Here is a tiny trained network, its code and every weight. The questions are about switching its units off for an input and a class, where a switched-off unit gives its printed mean instead of its output.

import numpy as np


def w(rows, s, z=0):
    codes = np.array(rows[::2]) - 128.0
    scale = np.full(codes.shape[1], s)
    scale[-1] = z or s
    return codes * scale


def f(y):
    return y / 2 * (1 + np.tanh(0.7978845608 * (y + 0.044715 * y**3)))


def log_softmax(a):
    a = a - a.max(-1, keepdims=True)
    return a - np.log(np.exp(a).sum(-1, keepdims=True))


def net(x, mask):
    res = np.array(x, float).reshape(1, 7) / 4 @ E
    y = f(res @ A[0][:, :-1].T + A[0][:, -1])
    res = res + np.where(mask, y, B[0][:, -1]) @ B[0][:, :-1]
    return log_softmax(res[-1] @ U[:, :-1].T + U[:, -1])


A, B = {}, {}
E = w([
[87,138,166,104,169,189,130,119,132,128],'x0',
[135,126,125,75,150,113,96,234,153,136],'x1',
[108,16,146,52,100,102,124,110,101,140],'x2',
[127,84,100,119,139,72,197,146,130,117],'x3',
[66,120,62,124,177,183,178,163,74,143],'x4',
[64,145,111,154,43,102,150,127,82,207],'x5',
[197,126,124,170,138,150,121,126,138,246],'x6',
],0.011)
A[0] = w([
[164,131,147,129,217,137,147,102,146,34,127],'n1',
[126,194,125,181,150,182,88,75,81,114,118],'n2',
[108,127,141,121,63,98,91,160,117,142,183],'n3',
[95,116,186,122,168,143,136,91,171,66,176],'n4',
[219,128,104,146,212,145,143,203,132,168,161],'n5',
[211,95,140,146,88,51,131,88,125,158,113],'n6',
[127,171,143,110,148,143,69,143,153,84,255],'n7',
[79,5,134,91,123,127,169,123,70,186,106],'n8',
[107,129,145,109,154,139,113,151,116,172,91],'n9',
[116,74,107,127,131,63,204,141,104,133,239],'n10',
],0.013,0.0044)
B[0] = w([
[186,90,162,141,209,127,214,99,113,141,252],'n1',
[108,174,120,181,97,231,145,139,173,100,224],'n2',
[102,123,144,105,61,119,77,151,100,130,183],'n3',
[169,155,172,117,106,156,165,119,91,168,224],'n4',
[73,111,81,146,230,124,52,136,145,133,243],'n5',
[207,84,126,198,75,67,105,115,145,159,234],'n6',
[150,143,186,95,154,142,110,140,66,156,226],'n7',
[80,94,56,9,95,142,148,80,154,157,250],'n8',
[106,153,129,116,123,151,92,110,115,191,154],'n9',
[81,112,101,109,120,71,190,125,146,62,228],'n10',
],0.015,0.013)
U = w([
[202,105,201,99,198,142,160,88,79,142,216],'0',
[151,90,87,96,182,32,121,169,164,49,3],'1',
[189,78,134,199,35,35,50,101,141,173,228],'2',
[123,197,118,191,88,205,111,115,154,121,89],'3',
[79,154,76,217,127,73,217,119,120,54,126],'4',
[91,155,190,70,64,52,56,197,39,113,187],'5',
[120,95,70,16,70,129,134,66,167,150,6],'6',
[104,131,119,152,222,125,2,165,120,180,57],'7',
],0.0084,0.0023)

Each question gives the input, the list of numbers given to net, and the class t.
The units are the neurons (one row each of A and B). Each row of codes is followed by its name. A weight is (code - 128) times the scale printed after its matrix; where a second scale follows, it is the last column's (A, B and U).
mask holds one flag per neuron, in row order. A switched-off neuron (its flag False) gives its mean, the last column of its row in B, instead of its output. The means were averaged over made-up inputs and are rounded, as every weight is.
A unit's drop is (log p(t) with every unit on - log p(t) with that unit switched off) / (log p(t) with every unit on - log p(t) with every unit switched off).
The circuit of an input: a set's keep is (log p(t) with only the set's units on - log p(t) with every unit switched off) / (log p(t) with every unit on - log p(t) with every unit switched off). Starting from all 10 units, units are removed one at a time, each time the one whose removal leaves the highest keep (on an exact tie, the one counted first), for as long as the keep stays at least 0.8.
circuit, biggest first: the units of the circuit, biggest drop first
top k neurons: the k neurons with the biggest drops, biggest first
drop when u is switched off: that unit's drop, to one decimal
input [3,5,1,-5,1,2,-5], class 5: top neuron => n1
input [5,6,-6,-1,-2,5,-2], class 5: circuit, biggest first => n1, n7
input [-8,-6,3,6,4,-7,-4], class 4: top 3 neurons => n10, n7, n5
input [-4,6,7,4,-7,1,-4], class 2: top 2 neurons => n6, n3
input [-5,3,-3,6,-4,8,-5], class 2: top 2 neurons => n6, n3
input [-1,3,-1,-8,6,0,-3], class 3: top 2 neurons => n5, n2
input [-4,-5,6,7,-5,-3,-2], class 2: top 2 neurons => n6, n2
input [-8,-1,6,4,-7,5,-8], class 2: top 2 neurons => n6, n3
input [-2,1,2,-2,-6,1,-5], class 5: top 4 neurons => n3, n1, n7, n2
input [-3,6,-1,-7,2,-1,-4], class 5: top 2 neurons => n1, n5
input [-1,8,-8,-8,-3,5,-7], class 5: top 2 neurons => n7, n3
input [5,1,-1,-8,-7,8,-4], class 5: top 2 neurons => n3, n7
input [-8,7,-3,3,0,-6,5], class 7: drop when n5 is switched off => 0.9
input [5,-7,3,-3,-7,6,0], class 2: drop when n6 is switched off => 0.1
input [4,0,-8,0,1,3,-5], class 3: drop when n2 is switched off => 0.9
input [8,-8,0,-1,-4,8,-1], class 3: circuit, biggest first => n2
